(in the rows, 128 means zero)
Each row of numbers belongs to one of the nodes below and depends on some of the facts about them. Some rows are named. Which node is each other row?

How the nodes are related:
kodeklar: points at; flali: refers to; dufa: belongs to class
<1041> | kodeklar <1309>,<1292> | dufa a
<1051> | kodeklar <894> | dufa a
<1056> | flali <230> | dufa b
<1061> | flali <10>,<1204>,<68>
<1070> | kodeklar <990>
<1071> | dufa a
<1087> | kodeklar <1177>
<1099> | flali <266> | dufa a
<10> | dufa a
<111> | kodeklar <844> | dufa b
<1126> | kodeklar <413> | dufa a
<1129> | kodeklar <1309>
<1135> | dufa a
<1142> | flali <1146>,<765> | dufa a
<1146> | dufa a
<1147> | flali <1194>,<148> | dufa b
<1155> | kodeklar <894>,<753> | dufa a
<1163> | flali <1087>
<1167> | kodeklar <844> | dufa b
<1171> | dufa b
<1177> | dufa b
<1182> | flali <61>,<876>,<1278>,<609> | dufa b
<1186> | flali <251> | dufa a
<1194> | dufa b
<1195> | kodeklar <1211> | flali <706>,<1278>,<1087>,<865> | dufa b
<1202> | flali <815>,<1129>,<1171> | dufa a
<1204> | dufa b
<1208> | kodeklar <1309> | dufa a
<120> | kodeklar <894> | dufa a
<1211> | dufa a
<1223> | dufa b
<1225> | kodeklar <773>,<894> | flali <965>,<104>
<1231> | kodeklar <95>
<1251> | kodeklar <894>
<1285> | kodeklar <537>,<753> | flali <897> | dufa a
<1292> | kodeklar <177> | flali <516>
<1307> | kodeklar <168>,<1163> | flali <758> | dufa a
<1309> | kodeklar <894> | flali <714>,<1077> | dufa a
<1312> | dufa a
<1313> | kodeklar <1285>,<120> | dufa b
<13> | flali <348>,<815> | dufa a
<168> | kodeklar <894>,<731>,<177>
<177> | kodeklar <844> | dufa b
<182> | flali <1051>,<224>,<786>
<198> | kodeklar <63> | dufa a
<204> | dufa a
<224> | dufa a
<230> | kodeklar <168>,<588> | dufa b
<239> | kodeklar <95> | dufa a
<240> | flali <816>,<284> | dufa b
<24> | flali <714>,<204>,<95> | dufa a
<266> | dufa b
<276> | dufa a
<282> | flali <706>,<965>,<1087>,<68>,<1135> | dufa b
<284> | dufa a
<301> | flali <7>,<813>
<31> | kodeklar <864>,<63>,<1208> | dufa a
<335> | kodeklar <95> | flali <1070>,<198>,<1211>,<1155>,<844>
<348> | kodeklar <945> | dufa b
<354> | dufa a
<362> | flali <786> | dufa a
<374> | kodeklar <731>
<413> | flali <354>,<532>,<631>,<990>,<198>
<439> | kodeklar <864>,<1087>
<451> | kodeklar <1309>
<505> | dufa a
<508> | flali <537>,<1129>,<1313>
<516> | dufa a
<532> | kodeklar <864>,<1177>,<97>,<1155>,<844> | dufa a
<537> | kodeklar <63> | dufa a
<555> | kodeklar <63>,<374> | dufa a
<564> | kodeklar <945> | dufa a
<567> | kodeklar <731> | flali <61>,<91> | dufa b
<56> | kodeklar <844> | dufa a
<582> | kodeklar <894>
<588> | kodeklar <752> | dufa a
<612> | kodeklar <753> | dufa b
<61> | dufa a
<631> | dufa b
<63> | kodeklar <894>,<844>
<685> | dufa b
<68> | dufa b
<699> | flali <1312>
<700> | kodeklar <1182> | dufa a
<706> | dufa a
<714> | dufa a
<731> | kodeklar <894>,<844> | flali <505>
<752> | kodeklar <894> | dufa a
<753> | dufa a
<758> | kodeklar <699>,<120> | dufa b
<763> | kodeklar <894>,<1177>,<844> | dufa a
<765> | dufa b
<773> | kodeklar <864>,<763> | flali <354>,<1071> | dufa b
<786> | dufa b
<7> | dufa a
<815> | dufa a
<816> | kodeklar <850>,<753>,<555>,<95> | dufa a
<819> | kodeklar <1208>
<844> | kodeklar <894> | dufa a
<850> | dufa a
<864> | kodeklar <894> | dufa a
<876> | dufa a
<887> | kodeklar <850>,<1051>,<894> | flali <148> | dufa a
<894> | dufa b
<897> | kodeklar <894>,<1087>
<91> | kodeklar <894> | dufa a
<945> | kodeklar <864>
<95> | kodeklar <894>,<177> | dufa b
<965> | dufa a
<967> | kodeklar <1146>,<1177> | flali <348>,<61>,<224>,<700> | dufa a
<987> | kodeklar <844>
<990> | dufa a
<994> | flali <685>,<31>,<765> | dufa a

Named rows:
<752>: [120 133 130 125 129 123 127 130 130 126 138 116 131 123 136 128 126 123
 121 133 138 128 120 133 133 153 129 115 128 128]
<1251>: [135 116 132 128 132 126 130 127 134 134 167 137 139 138 118 111 130 117
 122 124 128 129 134 115 134 109 117 117 121 125]
<1195>: [140  74  69 149 189 140 104 121  92 180 158 168  66 129 149  96 143 104
 150 132  95 124 133 184 124 109 137 177 105 109]
<284>: [123 136 125 126 121 131 131 131 128 119 119 119 123 122 140 138 116 134
 127 132 134 123 120 134 132 158 133 123 129 127]
<609>: [132 123 130 131 126 132 134 123 130 123 124 149 134 128 132 125 129 136
 131 124 128 126 138 116 128 116 130 120 126 127]
<13>: [133 144 127 129 133 131 122 137 132 126  91 118 108 129 142 127 126 141
 149 117 143 124 127 138 136 161 125 133 125 135]
<111>: [139 121 128 126 142 127 131 126 126 137 148 126 145 137 107 134 127 127
 118 139 111 138 132 122 130 104 120 142 130 127]
<564>: [130 125 131 124 130 126 129 135 130 130 165 112 126 135 121 125 115 126
 120 134 130 122 118 131 142 158 122 115 121 124]
<1309>: [118 133 123 127 122 122 123 134 132 129 123 110 118 129 119 128 135 122
 124 124 132 121 114 140 127 143 127 130 121 130]
<714>: [120 134 121 125 117 131 131 131 128 119 112 117 123 124 134 143 118 133
 121 131 130 123 115 132 130 155 132 123 127 126]
<1292>: [130 125 128 131 125 125 125 127 136 133 132 138 129 133 119 111 145 118
 133 114 131 126 135 123 123  98 122 132 121 132]
<1099>: [123 138 124 127 118 129 124 133 129 123 107 117 113 125 132 133 127 134
 136 123 133 117 120 141 127 150 134 134 125 130]
<266>: [136 131 122 128 130 134 133 123 124 126 103 133 139 128 124 149 123 139
 127 137 112 136 133 124 122 109 130 151 137 129]
<1204>: [137 130 123 127 132 134 132 124 124 127 105 133 138 127 125 149 122 139
 127 138 112 135 134 124 122 107 132 151 138 129]
<1061>: [134 127 125 131 120 131 123 129 132 127 116 142 122 129 126 120 136 127
 141 114 127 121 137 124 122 101 131 136 125 131]
<1194>: [135 131 126 132 125 134 138 123 122 128 121 139 142 124 126 146 126 146
 129 138 116 132 135 126 123 108 132 152 137 128]
<91>: [125 124 135 126 136 122 128 130 129 130 160 118 129 131 121 123 126 131
 119 135 134 125 119 132 142 159 126 106 119 125]
<631>: [135 130 121 127 130 134 134 123 124 126 102 133 139 128 123 150 122 139
 125 138 112 136 132 124 122 108 130 151 137 128]
<239>: [127 126 131 124 131 124 128 134 130 131 164 112 129 132 123 123 119 123
 118 134 132 125 118 132 140 155 122 113 122 125]
<1307>: [124 131 129 126 129 120 121 135 132 133 143 110 120 131 117 117 135 120
 127 124 135 121 118 140 133 143 123 126 120 130]
<786>: [142 136 134 119 125 134 141 110 126 120 119 128 140 120 130 140 108 120
 135 147 110 129 143 133 118 105 129 150 145 130]

Rows to name:
No name comes twice in this set of rows, the named rows included.
[128 128 132 141 106 135 146 123 128 128 162 158 139 119 137 118 132 144
 137 125 138 118 139 122 126 112 131 128 128 126] : <148>
[138 130 123 127 133 133 128 126 123 127 108 134 138 125 126 148 123 137
 128 137 111 135 136 125 122 105 135 150 139 129] : <68>
[117 134 128 134 128 118 122 122 137 129 101 142 134 119 134 115 160 112
 134 113 141 134 137 127 111  91 131 131 131 138] : <699>
[123 135 134 122 128 123 130 125 131 123 144 114 131 120 137 124 121 117
 123 136 137 125 123 137 132 152 129 115 131 129] : <1051>
[121 132 136 136 113 122 133 135 128 139 183 123 125 124 118 110 139 134
 134 127 142 112 121 145 134 144 126 128 120 128] : <887>
[133 124 128 129 125 132 130 126 130 123 129 147 133 126 135 125 127 130
 132 123 128 126 138 116 127 112 132 123 128 127] : <865>
[131 124 124 130 120 134 134 124 131 123 122 144 133 130 132 128 126 129
 127 123 126 127 134 115 125 112 127 126 127 127] : <1077>
[139 125 127 126 144 126 128 127 128 138 139 124 144 136 114 132 129 124
 120 135 116 143 133 122 129 104 117 145 132 129] : <1313>
[136 118 130 129 130 123 120 132 135 138 157 134 128 138 110 105 141 113
 132 114 126 123 135 122 129  96 121 129 119 129] : <1225>
[128 143 136 119 113 130 133 121 130 117 122 112 115 118 137 124 113 117
 144 133 131 110 129 149 124 147 133 133 133 132] : <362>
[133 117 127 129 127 125 125 130 136 137 154 133 128 142 106 108 140 115
 128 114 125 124 131 121 128  98 115 130 116 128] : <335>
[129 132 125 136 143 128 125 118 121 128  73 151 127 119 123 145 149 156
 143 132 116 129 141 139 117 108 148 150 131 134] : <1182>
[132 135 128 140 113 133 139 125 121 135 128 144 135 121 118 135 139 153
 142 131 121 122 137 138 118 100 134 165 134 132] : <1147>

The same nodes again, as new rows of numbers:
Named rows:
<567>: [151 122 144 120 122 151 111 108 131 140 117  93 149 138 108 105 151 125
 141 139 126 140 128 120  94 102 126 117 130 142 114 143 135 125 128 155
 126 144 133 122 125 133 146 126 146 128 102 137 118 178  91 108 125 133
 116]
<1309>: [131 118 136 101 135 124 135 135 115 122 123 109 137 132 112 118 146 116
 139 127 132 132 129 121 123 137 137 135 121 129 146 126 114 132 130 120
 121 128 122 116 136 123 110 134 118 148 125 144 153 110 125 122 119 135
 129]
<753>: [124 144 126 121 125 117 153 140 133 111 115 124 116 125 129 148 144 117
 121 131 128 127 129 133 151 139 142 137 135 130 140 115 122 153 117 124
 129 113 109 127 134 113 110 126 120 146 135 150 133 120 147 130 140 132
 135]
<609>: [115 143 126 132 136 127 131 135 145 140 142 160 130 125 137 134  94 122
 116 128 118 128 125 131 128 114 110 124 136 136 121 127 150 112 124 131
 132 137 142 138 122 127 141 137 132 112 145 117 116 104 120 136 132 121
 120]
<198>: [132 111 120 109 124 144 125 133 106 138 111 117 126 143 129 116 142 142
 127 119 136 129 129 128 117 142 147 129 120 131 141 133 116 142 134 107
 122 129 119 132 133 124 108 133 115 140 124 148 135 117 136 143 128 137
 130]
<1129>: [134 116 119 138 143 139 105 127 127 163 127 147 118 148 144 126  99 139
 132 121 107 127 149 131 108 115 134 123 110 138 130 146 151 111 149 124
 127 156 140 144 134 141 139 136 122 125 129 115 109 114 127 152 126 110
 132]
<773>: [134 132 143 144 130 128 119 114 139 129 127 100 149 121 109 118 156 119
 146 152 133 142 138 116 120 108 123 128 120 133 117 128 119 129 134 151
 127 132 138 118 129 138 135 110 142 129 109 122 115 168  96 107 127 122
 126]
<10>: [122 132 123 119 117 126 144 136 121 111 134 124 124 131 131 130 126 129
 124 120 135 118 120 137 138 144 128 133 130 119 135 126 116 136 124 109
 126 118 120 131 132 116 111 130 122 128 138 136 140 116 151 123 126 140
 139]
<7>: [121 133 123 117 118 126 144 136 121 112 132 124 127 132 130 129 127 128
 124 119 137 119 119 135 136 142 127 134 129 118 136 126 115 136 123 110
 127 118 119 130 132 116 111 130 122 127 139 137 138 115 151 121 127 139
 139]
<505>: [121 133 122 117 119 125 144 136 121 112 132 124 128 132 130 129 127 127
 124 121 137 120 119 135 136 142 127 134 129 118 136 126 116 136 123 110
 126 119 119 129 132 117 111 130 122 126 139 137 138 113 151 121 127 138
 139]
<348>: [142 122 125 143 107 160 101 106 120 139 136 101 144 158 133  98 120 149
 137 124 133 119 127 139  89 108 115 116 115 124 106 159 130 119 141 127
 128 151 140 142 130 134 141 120 145  97 113 118 102 178 125 104 120 137
 139]
<876>: [123 135 124 109 114 131 146 136 123 112 132 123 128 135 128 128 125 126
 120 117 135 119 113 138 132 140 126 131 137 121 134 128 121 135 118 113
 126 119 117 131 130 113 115 135 125 125 139 142 140 116 149 118 128 143
 135]
<1292>: [128 126 139 126 155 117 122 133 138 146 133 147 131 122 125 128 114 112
 135 135 110 138 142 116 121 110 124 127 122 144 130 127 147 112 134 142
 127 147 142 123 127 135 137 136 127 139 130 117 133 103  99 139 124 113
 116]
<1167>: [138 123 128 150 116 153 108 111 128 146 116 108 137 136 128 113 147 148
 133 141 136 137 137 125 109 114 134 119 120 134 111 138 124 136 139 136
 127 135 137 136 125 138 134 112 140 120 106 125 100 178 108 127 133 128
 126]
<1051>: [129 128 125 124 130 123 131 136 111 116 113 123 111 137 140 127 142 131
 121 119 130 117 131 134 136 138 139 132 127 133 133 124 119 153 121 116
 130 127 111 126 129 116 109 126 116 144 124 149 141 125 142 138 134 140
 129]
<1225>: [136 111 140 126 150 128 114 131 130 155 133 143 124 127 126 119 111 125
 140 130 108 135 145 118 109 113 131 123 117 145 128 134 147 107 143 131
 123 152 148 128 126 137 137 140 126 144 120 116 139 108  92 148 118 116
 111]
<204>: [118 134 122 116 119 127 143 138 121 113 132 124 131 132 128 128 129 127
 123 122 139 121 118 135 136 142 126 134 129 119 137 125 114 136 123 110
 126 117 120 129 132 118 110 130 121 125 140 138 137 112 150 122 127 139
 137]
<168>: [121 136 126 138 144 126 125 135 142 150 125 158 121 125 139 138 110 124
 119 134 114 135 140 125 130 114 128 125 128 145 126 124 149 125 131 135
 130 139 137 137 124 132 135 132 126 131 135 123 114 108 114 152 138 113
 117]
<631>: [121 145 129 157 114 133 123 115 142 123 135 115 145 123 125 125 137 132
 130 147 142 131 126 129 129 115 113 126 128 122 109 128 119 130 129 138
 131 122 138 132 125 134 135 107 145 104 123 116 100 169 120 106 134 127
 133]
<1126>: [186 104  62 193 146 109  40 120  92 104 110 163 177 176  92 139  98 136
  81  78  81 133  86  91  77 217 162 154 160  75 166 123 108 109 109 107
  54  49  56 114  76 203 196 162 151  98  60 130 185  96 145 108 122 158
 124]
<276>: [122 134 123 117 117 126 144 135 121 111 133 124 125 133 131 130 126 128
 123 119 136 118 119 137 136 142 128 133 130 119 135 127 117 137 123 110
 127 119 119 131 131 116 112 130 123 127 138 137 140 115 151 121 127 140
 139]

Rows to name:
No name comes twice in this set of rows, the named rows included.
[125 135 125 120 124 119 134 135 111 102 130 125 118 139 140 124 125 127
 118 111 133 107 117 141 134 136 120 131 133 124 127 128 121 141 114 114
 133 129 112 126 127 111 115 130 121 127 134 143 145 123 152 119 127 148
 134] : <224>
[128 141 127  91 110 139 147 134 125 111 128 119 134 144 124 125 122 119
 114 111 131 117 103 143 122 131 120 127 149 127 133 134 133 133 106 121
 129 124 111 130 129 105 124 145 129 120 140 156 140 120 149 110 130 149
 130] : <61>
[166 136  83 215 184  68  44 126 138 105 132 194 191 143  80 164  78  91
  87 107  60 148  99  76 100 184 133 160 167  87 160 102 132  83 103 149
  61  56  77  99  73 214 222 158 161  96  75 102 176  72 107 100 125 126
 110] : <413>
[112 154 129 144 145 112 139 139 155 136 131 162 120 116 138 152 108 111
 117 141 113 133 139 127 147 112 121 130 134 142 125 114 149 128 123 141
 134 131 135 135 126 126 134 128 128 129 144 122 113 106 119 143 142 111
 121] : <97>
[113 134 122 114 121 127 141 139 121 116 131 124 137 131 123 126 132 126
 123 125 144 125 117 133 136 142 125 136 129 118 139 122 110 135 124 109
 126 116 122 128 133 119 109 128 120 123 141 140 136 106 146 121 128 137
 136] : <714>
[138 125 128 151 118 150 110 112 131 145 111 108 133 133 127 118 152 144
 133 145 134 140 139 123 114 113 137 121 122 136 112 135 125 140 137 141
 127 132 134 135 125 138 136 111 139 125 105 129  99 179 108 129 136 125
 124] : <612>
[130 124 123 115 120 135 138 134 115 123 119 121 122 139 132 125 135 133
 124 120 133 124 127 133 128 140 140 131 126 127 137 130 119 143 128 111
 125 124 117 132 132 118 109 132 119 138 130 145 137 119 143 132 129 139
 134] : <1208>
[136 110 120 109 121 146 126 131 105 136 114 117 122 147 133 114 136 145
 127 114 134 125 128 131 113 141 146 126 120 130 138 137 119 140 134 105
 122 131 119 134 132 122 109 135 117 139 123 146 139 122 139 141 125 141
 131] : <1041>
[128 145 127 161 113 132 123 113 144 121 136 110 137 130 128 131 133 130
 136 142 131 125 132 136 130 115 116 127 123 119 111 134 124 128 133 141
 132 127 133 135 132 134 139 107 145 106 122 113  96 175 132 102 132 122
 143] : <1171>
[122 135 142 143 162  94 109 132 124 119 147 154 120 121 142 120 102 110
 128 122 113 113 135 126 128 105 100 127 125 140 114 124 145 114 122 141
 138 155 139 114 118 128 140 129 126 128 129 111 147 109 105 128 120 126
 114] : <182>
[131 111 120 109 121 146 126 133 105 137 114 118 127 146 130 113 138 143
 126 118 138 128 128 129 115 142 144 128 120 129 139 135 116 140 134 104
 121 129 121 133 133 123 108 134 116 137 125 146 136 117 137 141 126 140
 130] : <31>
[129 127 123 114 121 133 140 135 118 122 120 121 121 137 132 127 135 131
 124 121 132 123 127 134 130 140 139 132 126 127 137 128 119 144 127 111
 125 123 117 133 133 117 109 131 119 138 131 145 138 119 145 132 130 139
 135] : <864>
[114 145 129 154 116 135 121 118 143 126 135 114 154 121 119 122 142 130
 130 150 147 137 125 125 130 115 112 127 128 122 113 125 114 129 130 138
 130 120 141 130 126 136 135 106 144 102 125 118  98 163 117 107 133 125
 131] : <765>
[119 141 130 132 129 130 136 136 148 139 144 159 124 123 135 136  92 124
 117 129 115 126 124 134 127 116 113 123 140 136 120 127 151 110 125 128
 130 134 145 141 121 126 142 139 135 116 142 116 122 107 116 137 130 122
 116] : <1278>
[132 138 130 156 118 140 120 114 141 134 119 111 135 127 126 127 149 136
 131 148 134 137 137 127 125 112 129 124 127 133 112 129 124 141 132 144
 130 127 133 133 126 134 135 108 142 121 113 126  99 177 113 120 139 124
 128] : <177>

